Below is a small trained network, with its code and all its weights. Each question gives an input and a target symbol and asks what happens when units are switched off, that is, made to give their printed mean instead of their output.

import numpy as np


def w(rows, s, z=0):
    codes = np.array(rows[::2]) - 128.0
    scale = np.full(codes.shape[1], s)
    scale[-1] = z or s
    return codes * scale


def f(y):
    return np.maximum(y, 0)


def softmax(a):
    e = np.exp(a - a.max(-1, keepdims=True))
    return e / e.sum(-1, keepdims=True)


def log_softmax(a):
    a = a - a.max(-1, keepdims=True)
    return a - np.log(np.exp(a).sum(-1, keepdims=True))


def net(x, mask):
    ids = ['ΔΘΛΨαβγεημξπστφω'.index(c) for c in x.split()]
    T = len(ids)
    res = E[ids] + P[:T]
    u = 0
    for l in range(2):
        r = res
        for j in range(3):
            rows = slice(3 * j, 3 * j + 3)
            q, k, v = (r @ M[l][rows].T for M in (Q, K, V))
            z = softmax(np.where(np.tri(T) > 0, q @ k.T / 3**0.5, -1e9)) @ v
            o = O[l][rows]
            res = res + np.where(mask[u + j], z, o[:, -1]) @ o[:, :-1]
        u += 3
        y = f(res @ A[l][:, :-1].T + A[l][:, -1])
        res = res + np.where(mask[u : u + 4], y, B[l][:, -1]) @ B[l][:, :-1]
        u += 4
    return log_softmax(res[-1] @ U[:, :-1].T + U[:, -1])


Q, K, V, O, A, B = {}, {}, {}, {}, {}, {}
E = w([
[134,97,121,83,35,182,157],'Δ',
[151,156,125,102,110,84,138],'Θ',
[144,64,115,232,169,65,177],'Λ',
[146,200,129,94,109,94,176],'Ψ',
[251,37,208,48,50,129,65],'α',
[129,52,146,138,138,95,25],'β',
[127,95,201,164,37,100,217],'γ',
[100,85,55,132,48,120,117],'ε',
[128,192,152,117,90,74,131],'η',
[171,172,123,110,116,94,117],'μ',
[57,164,116,178,192,89,158],'ξ',
[87,50,167,195,158,166,154],'π',
[140,202,164,83,95,73,200],'σ',
[144,60,97,130,143,123,171],'τ',
[131,84,100,117,154,154,157],'φ',
[182,174,162,172,102,151,96],'ω',
],0.02)
P = w([
[91,140,222,54,188,96,115],'0',
[188,58,130,13,171,156,103],'1',
[211,62,90,42,152,140,124],'2',
[196,62,78,67,128,143,121],'3',
[250,19,71,32,118,135,156],'4',
[128,138,50,139,134,151,60],'5',
[139,180,46,144,99,158,32],'6',
[140,184,22,182,131,172,3],'7',
],0.0057)
Q[0] = w([
[154,18,63,211,118,104,2],'L0H0',
[92,135,102,59,148,133,167],'L0H0',
[159,196,170,95,103,129,98],'L0H0',
[171,124,229,180,148,85,153],'L0H1',
[68,157,113,142,175,163,188],'L0H1',
[65,198,129,148,146,58,95],'L0H1',
[125,186,124,161,188,181,172],'L0H2',
[158,30,148,138,103,145,111],'L0H2',
[62,141,128,87,96,207,144],'L0H2',
],0.0093)
K[0] = w([
[122,38,24,252,143,149,113],'L0H0',
[95,14,137,11,69,132,83],'L0H0',
[224,132,62,1,90,45,83],'L0H0',
[86,97,122,77,156,240,123],'L0H1',
[131,113,243,17,159,133,149],'L0H1',
[140,170,237,125,232,179,204],'L0H1',
[18,92,196,14,122,147,127],'L0H2',
[192,154,250,100,158,172,177],'L0H2',
[90,66,148,157,155,56,105],'L0H2',
],0.0062)
V[0] = w([
[199,100,138,139,167,68,172],'L0H0',
[113,143,208,77,149,162,152],'L0H0',
[65,66,101,150,129,132,135],'L0H0',
[110,76,68,158,45,2,75],'L0H1',
[83,102,65,100,147,172,128],'L0H1',
[70,136,182,122,132,196,100],'L0H1',
[220,105,153,176,135,161,140],'L0H2',
[128,93,227,139,244,72,136],'L0H2',
[197,144,125,123,94,183,150],'L0H2',
],0.0073)
O[0] = w([
[209,189,92,186,103,93,127,184],'L0H0',
[89,55,158,173,161,213,116,66],'L0H0',
[159,170,70,224,106,179,39,170],'L0H0',
[60,201,88,172,129,140,40,254],'L0H1',
[51,61,171,86,224,200,65,149],'L0H1',
[137,3,108,91,182,102,74,76],'L0H1',
[114,183,122,239,76,103,120,153],'L0H2',
[209,108,112,160,179,66,99,124],'L0H2',
[143,175,160,75,92,166,91,136],'L0H2',
],0.0055,0.0084)
A[0] = w([
[159,110,187,141,173,169,112,186],'L0N0',
[214,117,123,105,149,149,2,186],'L0N1',
[143,190,69,122,215,64,145,225],'L0N2',
[70,113,83,136,134,120,99,4],'L0N3',
],0.0083,0.0032)
B[0] = w([
[174,255,82,143,98,169,186,151],'L0N0',
[56,162,158,168,94,108,124,254],'L0N1',
[144,86,127,74,115,110,96,244],'L0N2',
[201,82,129,201,121,126,144,190],'L0N3',
],0.009,0.0071)
Q[1] = w([
[137,151,207,62,199,133,184],'L1H0',
[81,93,147,127,165,95,196],'L1H0',
[162,119,157,111,118,162,169],'L1H0',
[126,136,135,71,225,186,154],'L1H1',
[17,157,140,140,68,104,98],'L1H1',
[179,129,254,164,162,144,175],'L1H1',
[155,114,105,80,112,80,113],'L1H2',
[107,103,192,216,126,89,94],'L1H2',
[174,191,144,114,87,138,231],'L1H2',
],0.0097)
K[1] = w([
[148,122,178,75,132,14,213],'L1H0',
[78,62,133,71,169,117,174],'L1H0',
[143,72,92,175,66,105,177],'L1H0',
[100,62,186,97,109,187,75],'L1H1',
[20,175,143,89,132,132,134],'L1H1',
[255,80,149,217,184,79,195],'L1H1',
[85,124,56,80,92,81,78],'L1H2',
[120,152,119,181,84,132,139],'L1H2',
[175,157,150,126,89,174,207],'L1H2',
],0.0084)
V[1] = w([
[155,115,224,101,173,149,106],'L1H0',
[88,169,147,108,254,90,119],'L1H0',
[90,162,159,111,119,115,88],'L1H0',
[147,112,100,56,188,151,69],'L1H1',
[105,126,41,137,104,147,204],'L1H1',
[163,162,159,145,177,131,162],'L1H1',
[100,137,159,149,144,129,188],'L1H2',
[100,98,147,151,130,117,80],'L1H2',
[213,157,120,156,105,98,98],'L1H2',
],0.0087)
O[1] = w([
[118,197,102,161,25,154,67,9],'L1H0',
[63,154,145,189,118,173,14,5],'L1H0',
[54,104,117,101,38,110,103,172],'L1H0',
[151,179,131,108,130,105,174,61],'L1H1',
[109,81,88,150,254,90,168,149],'L1H1',
[124,227,74,122,94,169,102,60],'L1H1',
[168,118,155,163,229,79,125,79],'L1H2',
[235,113,239,129,79,169,91,158],'L1H2',
[35,109,167,97,150,192,130,208],'L1H2',
],0.0062,0.011)
A[1] = w([
[134,13,66,139,72,182,131,132],'L1N0',
[142,189,178,149,98,149,139,1],'L1N1',
[161,215,186,123,111,184,165,40],'L1N2',
[255,95,171,140,161,117,108,44],'L1N3',
],0.008,0.0041)
B[1] = w([
[75,192,138,147,172,132,100,253],'L1N0',
[150,102,2,119,129,247,52,147],'L1N1',
[74,104,32,166,97,143,36,148],'L1N2',
[36,151,79,148,64,61,154,150],'L1N3',
],0.0081,0.011)
U = w([
[137,176,162,15,107,79,118,254],'Δ',
[119,171,117,106,102,111,145,110],'Θ',
[181,147,87,203,92,22,98,110],'Λ',
[140,108,91,116,129,143,107,93],'Ψ',
[115,64,121,113,34,145,141,60],'α',
[84,98,203,140,116,101,72,48],'β',
[126,107,206,191,64,152,202,139],'γ',
[2,33,117,92,194,168,80,162],'ε',
[124,117,117,128,118,126,111,55],'η',
[106,134,124,135,115,141,142,69],'μ',
[117,173,119,114,198,80,25,92],'ξ',
[106,179,185,226,165,174,151,172],'π',
[114,147,77,112,155,131,106,102],'σ',
[127,134,119,148,121,133,124,80],'τ',
[140,154,101,150,170,155,111,189],'φ',
[128,189,61,178,123,166,97,135],'ω',
],0.0083,0.0049)

Each question gives the input, a string of symbols that net reads in full, and the target symbol t.
The units are the heads (3 rows each of Q, K, V and O) and the neurons (one row each of A and B). Each row of codes is followed by its name. A weight is (code - 128) times the scale printed after its matrix; where a second scale follows, it is the last column's (O, A, B and U).
mask holds one flag per unit, layer by layer, with each layer's heads first. A switched-off unit (its flag False) gives its mean, the last column of its rows in O or B, instead of its output. The means were averaged over made-up inputs and are rounded, as every weight is.
A unit's drop is (log p(t) with every unit on - log p(t) with that unit switched off) / (log p(t) with every unit on - log p(t) with every unit switched off).
most important unit: the unit with the biggest drop
k most important neurons: the k neurons with the biggest drops, biggest first
k most important neurons of layer l: the k neurons of layer l with the biggest drops, biggest first
heads that matter: for each layer, one digit per head in row order, 1 if its drop is at least 0.15 and else 0, layers parted by /
drop of u: that unit's drop, to one decimal
input Θ ε ε ε ε ε ω, target ω: 3 most important neurons of layer 0 => L0N3, L0N2, L0N1
input ε ξ μ Λ ξ γ β, target β: heads that matter => 000 / 101
input Λ ω Λ π σ ε ε, target ε: heads that matter => 010 / 111
input ω ε Δ, target ε: most important neuron => L0N2
input τ ξ μ ε Λ ε ξ Θ, target Δ: 2 most important neurons of layer 0 => L0N3, L0N2
input Λ ξ α τ Λ φ Δ ω, target ω: 3 most important neurons => L1N1, L1N2, L0N1
input ε ε Λ Λ Λ ε, target Λ: heads that matter => 011 / 000
input η σ ω Λ, target Λ: heads that matter => 110 / 000
input β φ ε ε π, target π: heads that matter => 100 / 000
input ξ ε α, target α: 2 most important neurons => L0N1, L1N0
input β φ ξ ε φ γ Λ μ, target Δ: 2 most important neurons => L0N2, L0N3
input Λ Λ Θ ε ω ε Δ α, target α: 2 most important neurons of layer 1 => L1N1, L1N0
input ε Δ ε ε φ ω φ Θ, target Δ: 2 most important neurons of layer 0 => L0N3, L0N1
input σ σ Λ ε ε σ Λ, target ε: 3 most important neurons of layer 0 => L0N2, L0N3, L0N1
input γ Θ σ ω ε, target ε: most important unit => L0H1
input Λ ε ω Θ ε, target ω: 2 most important neurons => L0N3, L1N0
input Ψ ε Λ ω Λ Δ ω μ, target Δ: 2 most important neurons of layer 0 => L0N2, L0N3
input ξ ε Λ Λ, target Λ: 2 most important neurons => L1N3, L0N2
input φ ξ ω ε Λ ε ε Λ, target ε: 2 most important neurons => L0N2, L0N3
input ω β β, target β: drop of L0H1 => 0.3
input ε ω Λ ε, target ω: drop of L1H2 => 0.1
input ε Λ ε ε π, target π: drop of L0H0 => 0.2
input ε ε η ε Λ ε, target Λ: drop of L0N3 => -0.1
